Here is a tiny trained network, its code and every weight. The questions are about switching its units off for an input and a class, where a switched-off unit gives its printed mean instead of its output.

import numpy as np


def w(rows, s, z=0):
    codes = np.array(rows[::2]) - 128.0
    scale = np.full(codes.shape[1], s)
    scale[-1] = z or s
    return codes * scale


def f(y):
    return y / 2 * (1 + np.tanh(0.7978845608 * (y + 0.044715 * y**3)))


def log_softmax(a):
    a = a - a.max(-1, keepdims=True)
    return a - np.log(np.exp(a).sum(-1, keepdims=True))


def net(x, mask):
    res = np.array(x, float).reshape(1, 2) / 4 @ E
    y = f(res @ A[0][:, :-1].T + A[0][:, -1])
    res = res + np.where(mask, y, B[0][:, -1]) @ B[0][:, :-1]
    return log_softmax(res[-1] @ U[:, :-1].T + U[:, -1])


A, B = {}, {}
E = w([
[131,208,88],'x0',
[1,172,110],'x1',
],0.011)
A[0] = w([
[115,113,97,60],'n0',
[125,125,135,107],'n1',
[156,115,108,69],'n2',
[121,115,108,101],'n3',
[141,181,129,59],'n4',
[208,159,125,62],'n5',
[250,184,106,154],'n6',
[129,116,120,38],'n7',
[144,128,143,57],'n8',
[117,71,117,60],'n9',
[189,154,124,212],'n10',
[13,223,94,102],'n11',
[141,153,138,68],'n12',
[150,153,95,125],'n13',
[43,98,132,63],'n14',
[176,76,136,5],'n15',
[146,228,108,132],'n16',
[166,221,94,110],'n17',
[116,105,127,74],'n18',
[114,90,102,117],'n19',
[119,114,132,82],'n20',
[97,140,144,56],'n21',
[100,119,100,39],'n22',
[120,113,120,119],'n23',
[210,73,120,157],'n24',
[129,132,138,74],'n25',
[158,141,147,107],'n26',
[151,207,115,73],'n27',
[131,150,148,158],'n28',
[168,167,144,216],'n29',
[80,113,104,3],'n30',
[139,138,110,156],'n31',
[143,118,150,47],'n32',
[137,148,136,144],'n33',
[146,106,98,98],'n34',
[105,133,128,48],'n35',
[123,163,118,216],'n36',
[161,116,130,127],'n37',
[148,171,108,108],'n38',
[176,92,127,101],'n39',
],0.022,0.0036)
B[0] = w([
[142,119,134,127],'n0',
[126,125,129,127],'n1',
[153,146,116,138],'n2',
[132,123,131,127],'n3',
[99,106,121,144],'n4',
[168,106,85,171],'n5',
[189,127,12,206],'n6',
[138,125,130,123],'n7',
[144,141,124,130],'n8',
[65,111,120,141],'n9',
[130,196,58,170],'n10',
[168,191,253,253],'n11',
[121,125,114,129],'n12',
[92,136,96,144],'n13',
[204,62,116,178],'n14',
[128,208,149,164],'n15',
[43,65,100,183],'n16',
[45,76,76,180],'n17',
[107,120,124,129],'n18',
[94,119,123,133],'n19',
[114,123,125,127],'n20',
[158,104,147,142],'n21',
[155,112,142,138],'n22',
[116,121,131,129],'n23',
[159,230,121,197],'n24',
[137,129,124,124],'n25',
[139,143,110,140],'n26',
[65,86,93,164],'n27',
[120,135,126,133],'n28',
[105,178,70,156],'n29',
[184,104,132,149],'n30',
[113,143,113,135],'n31',
[127,141,130,133],'n32',
[119,137,118,133],'n33',
[141,142,122,134],'n34',
[151,113,139,135],'n35',
[98,155,134,155],'n36',
[144,164,124,149],'n37',
[85,122,104,148],'n38',
[147,192,132,165],'n39',
],0.07,0.022)
U = w([
[55,183,77,145],'0',
[149,21,124,203],'1',
[173,122,179,58],'2',
[11,95,68,134],'3',
[53,124,151,145],'4',
[99,88,75,11],'5',
[157,201,137,253],'6',
[232,172,29,44],'7',
],0.011,0.0071)

Each question gives the input, the list of numbers given to net, and the class t.
The units are the neurons (one row each of A and B). Each row of codes is followed by its name. A weight is (code - 128) times the scale printed after its matrix; where a second scale follows, it is the last column's (A, B and U).
mask holds one flag per neuron, in row order. A switched-off neuron (its flag False) gives its mean, the last column of its row in B, instead of its output. The means were averaged over made-up inputs and are rounded, as every weight is.
A unit's drop is (log p(t) with every unit on - log p(t) with that unit switched off) / (log p(t) with every unit on - log p(t) with every unit switched off).
The circuit of an input: a set's keep is (log p(t) with only the set's units on - log p(t) with every unit switched off) / (log p(t) with every unit on - log p(t) with every unit switched off). Starting from the 12 units with the biggest drops (on a tie, the unit counted first), units are removed one at a time, each time the one whose removal leaves the highest keep (on an exact tie, the one counted first), for as long as the keep stays at least 0.8.
circuit, biggest first: the units of the circuit, biggest drop first
unit that matters most: the unit with the biggest drop
top k neurons: the k neurons with the biggest drops, biggest first
drop when u is switched off: that unit's drop, to one decimal
input [7,7], class 4: circuit, biggest first	[n11 n16 n17 n27]
input [2,8], class 2: unit that matters most	n11
input [1,0], class 3: top 3 neurons	[n11 n24 n6]
input [-6,4], class 1: top 2 neurons	[n11 n24]
input [-5,-3], class 6: top 3 neurons	[n6 n14 n15]
input [-4,-1], class 6: top 3 neurons	[n6 n17 n16]
input [-7,-4], class 6: top 2 neurons	[n6 n15]
input [8,7], class 4: top 2 neurons	[n11 n16]
input [8,8], class 4: top 3 neurons	[n11 n16 n17]
input [6,7], class 2: top 2 neurons	[n11 n14]
input [6,3], class 4: top 2 neurons	[n11 n6]
input [-1,0], class 6: top 2 neurons	[n6 n16]
input [-3,-1], class 6: top 4 neurons	[n6 n17 n16 n14]
input [8,3], class 3: circuit, biggest first	[n16]
input [6,5], class 4: drop when n11 is switched off	0.9
input [1,8], class 2: drop when n11 is switched off	0.2
input [-5,0], class 6: drop when n27 is switched off	0.1
